Below are the code and all the weights of a small trained network. Each question names an input and a target symbol and asks about switching units off, where a switched-off unit gives its printed mean instead of its output.

import numpy as np


def w(rows, s, z=0):
    codes = np.array(rows[::2]) - 128.0
    scale = np.full(codes.shape[1], s)
    scale[-1] = z or s
    return codes * scale


def norm(h):
    return h / np.sqrt((h * h).mean(-1, keepdims=True) + 1e-5)


def f(y):
    return np.maximum(y, 0)


def softmax(a):
    e = np.exp(a - a.max(-1, keepdims=True))
    return e / e.sum(-1, keepdims=True)


def log_softmax(a):
    a = a - a.max(-1, keepdims=True)
    return a - np.log(np.exp(a).sum(-1, keepdims=True))


def net(x, mask):
    ids = ['Φβθλμσ'.index(c) for c in x.split()]
    T = len(ids)
    res = E[ids] + P[:T]
    u = 0
    for l in range(2):
        q, k, v = (norm(res) @ M[l].T for M in (Q, K, V))
        z = softmax(np.where(np.tri(T) > 0, q @ k.T / 2**0.5, -1e9)) @ v
        res = res + np.where(mask[u], z, O[l][:, -1]) @ O[l][:, :-1]
        u += 1
        y = f(norm(res) @ A[l][:, :-1].T + A[l][:, -1])
        res = res + np.where(mask[u : u + 4], y, B[l][:, -1]) @ B[l][:, :-1]
        u += 4
    return log_softmax(norm(res)[-1] @ U[:, :-1].T + U[:, -1])


Q, K, V, O, A, B = {}, {}, {}, {}, {}, {}
E = w([
[117,150,134,159,130,81,160],'Φ',
[109,110,103,253,132,115,151],'β',
[108,163,155,231,99,100,83],'θ',
[107,91,116,211,157,15,120],'λ',
[130,187,74,113,68,94,194],'μ',
[144,93,98,146,156,48,179],'σ',
],0.022)
P = w([
[17,130,125,72,91,133,48],'0',
[123,92,87,182,125,85,255],'1',
[136,116,115,109,169,114,160],'2',
[89,107,138,73,160,47,218],'3',
[93,118,145,193,61,82,222],'4',
[93,88,141,110,171,96,119],'5',
[64,107,86,101,196,93,140],'6',
[72,18,151,21,88,71,134],'7',
[109,98,218,114,106,126,122],'8',
[134,88,118,143,87,155,132],'9',
],0.0077)
Q[0] = w([
[153,68,59,220,28,1,221],'L0H0',
[80,150,132,118,104,45,49],'L0H0',
],0.0072)
K[0] = w([
[28,161,43,108,77,143,47],'L0H0',
[36,205,132,1,105,120,115],'L0H0',
],0.0058)
V[0] = w([
[74,185,77,167,210,148,194],'L0H0',
[104,239,97,238,254,19,97],'L0H0',
],0.0048)
O[0] = w([
[134,151,197,98,76,89,248,204],'L0H0',
[156,140,173,35,161,217,153,255],'L0H0',
],0.013,0.0044)
A[0] = w([
[254,133,137,89,182,232,135,145],'L0N0',
[173,84,32,154,64,132,193,83],'L0N1',
[90,212,81,64,63,178,113,208],'L0N2',
[102,30,128,196,63,36,156,246],'L0N3',
],0.0076,0.0013)
B[0] = w([
[104,164,190,148,125,146,96,142],'L0N0',
[83,140,128,54,134,147,58,211],'L0N1',
[116,168,60,59,2,95,114,196],'L0N2',
[164,154,184,104,224,159,109,255],'L0N3',
],0.0095,0.0083)
Q[1] = w([
[105,126,254,161,197,139,176],'L1H0',
[147,91,88,186,151,213,196],'L1H0',
],0.0079)
K[1] = w([
[2,117,186,76,136,153,58],'L1H0',
[158,118,252,178,135,215,138],'L1H0',
],0.0073)
V[1] = w([
[46,48,152,173,237,175,137],'L1H0',
[207,134,142,129,142,77,254],'L1H0',
],0.005)
O[1] = w([
[108,104,168,129,147,135,156,4],'L1H0',
[248,52,113,186,23,146,94,206],'L1H0',
],0.016,0.0033)
A[1] = w([
[109,63,176,202,212,254,187,47],'L1N0',
[153,146,91,230,200,142,174,106],'L1N1',
[114,237,140,131,116,139,136,249],'L1N2',
[167,181,169,132,85,119,122,106],'L1N3',
],0.0087,0.0019)
B[1] = w([
[67,107,151,54,76,141,116,253],'L1N0',
[155,111,254,19,90,28,32,198],'L1N1',
[146,109,41,188,136,113,204,228],'L1N2',
[135,131,80,141,27,157,92,194],'L1N3',
],0.0096,0.0069)
U = w([
[115,119,39,96,88,88,124,212],'Φ',
[144,136,147,127,128,119,124,5],'β',
[68,208,119,141,187,104,129,115],'θ',
[54,142,191,67,139,109,104,141],'λ',
[213,255,178,119,193,67,77,61],'μ',
[155,102,121,138,159,113,101,180],'σ',
],0.009,0.0019)

Each question gives the input, a string of symbols that net reads in full, and the target symbol t.
The units are the heads (2 rows each of Q, K, V and O) and the neurons (one row each of A and B). Each row of codes is followed by its name. A weight is (code - 128) times the scale printed after its matrix; where a second scale follows, it is the last column's (O, A, B and U).
mask holds one flag per unit, layer by layer, with each layer's heads first. A switched-off unit (its flag False) gives its mean, the last column of its rows in O or B, instead of its output. The means were averaged over made-up inputs and are rounded, as every weight is.
A unit's drop is (log p(t) with every unit on - log p(t) with that unit switched off) / (log p(t) with every unit on - log p(t) with every unit switched off).
The circuit of an input: a set's keep is (log p(t) with only the set's units on - log p(t) with every unit switched off) / (log p(t) with every unit on - log p(t) with every unit switched off). Starting from all 10 units, units are removed one at a time, each time the one whose removal leaves the highest keep (on an exact tie, the one counted first), for as long as the keep stays at least 0.8.
circuit, biggest first: the units of the circuit, biggest drop first
most important unit: the unit with the biggest drop
top k neurons: the k neurons with the biggest drops, biggest first
top k neurons in layer l: the k neurons of layer l with the biggest drops, biggest first
drop of u: that unit's drop, to one decimal
input θ β μ Φ, target θ: circuit, biggest first	L1H0, L0N2, L1N1
input λ μ β σ μ Φ λ Φ λ σ, target λ: most important unit	L0N2
input μ β θ μ Φ λ β λ μ Φ, target μ: circuit, biggest first	L0H0, L0N3, L1N0
input μ μ θ μ μ μ Φ, target μ: circuit, biggest first	L0N2, L1N0
input θ μ Φ μ θ μ θ θ, target θ: top 3 neurons	L0N2, L1N1, L1N2
input λ Φ λ β λ, target λ: circuit, biggest first	L0H0, L1H0
input Φ μ β λ β μ θ, target Φ: top 2 neurons	L0N3, L1N3
input λ μ Φ θ λ, target λ: circuit, biggest first	L1H0, L0H0
input Φ β θ, target Φ: top 4 neurons	L0N3, L1N3, L1N2, L0N1
input μ β μ λ μ β θ θ, target μ: top 3 neurons	L0N3, L0N2, L1N0
input λ Φ β θ μ μ λ σ μ σ, target λ: top 3 neurons	L0N2, L0N0, L1N2
input θ μ Φ σ, target θ: circuit, biggest first	L1H0, L0N2, L1N1
input β λ μ μ λ, target μ: top 2 neurons	L0N1, L0N3
input θ λ β μ β Φ μ θ, target θ: top neuron	L0N2
input μ β σ, target μ: top 2 neurons in layer 0	L0N3, L0N2
input μ μ λ β, target λ: top 2 neurons	L1N0, L0N2
input σ θ μ μ σ σ σ, target σ: top 2 neurons in layer 0	L0N2, L0N1
input θ μ σ, target θ: top 3 neurons in layer 0	L0N2, L0N0, L0N3
input β β β β Φ μ λ, target μ: drop of L1N0	-0.1
input μ μ μ Φ μ μ σ, target μ: drop of L1N0	0.2
input θ μ λ, target θ: drop of L1N1	-0.1
input μ β β, target λ: top neuron in layer 1	L1N0
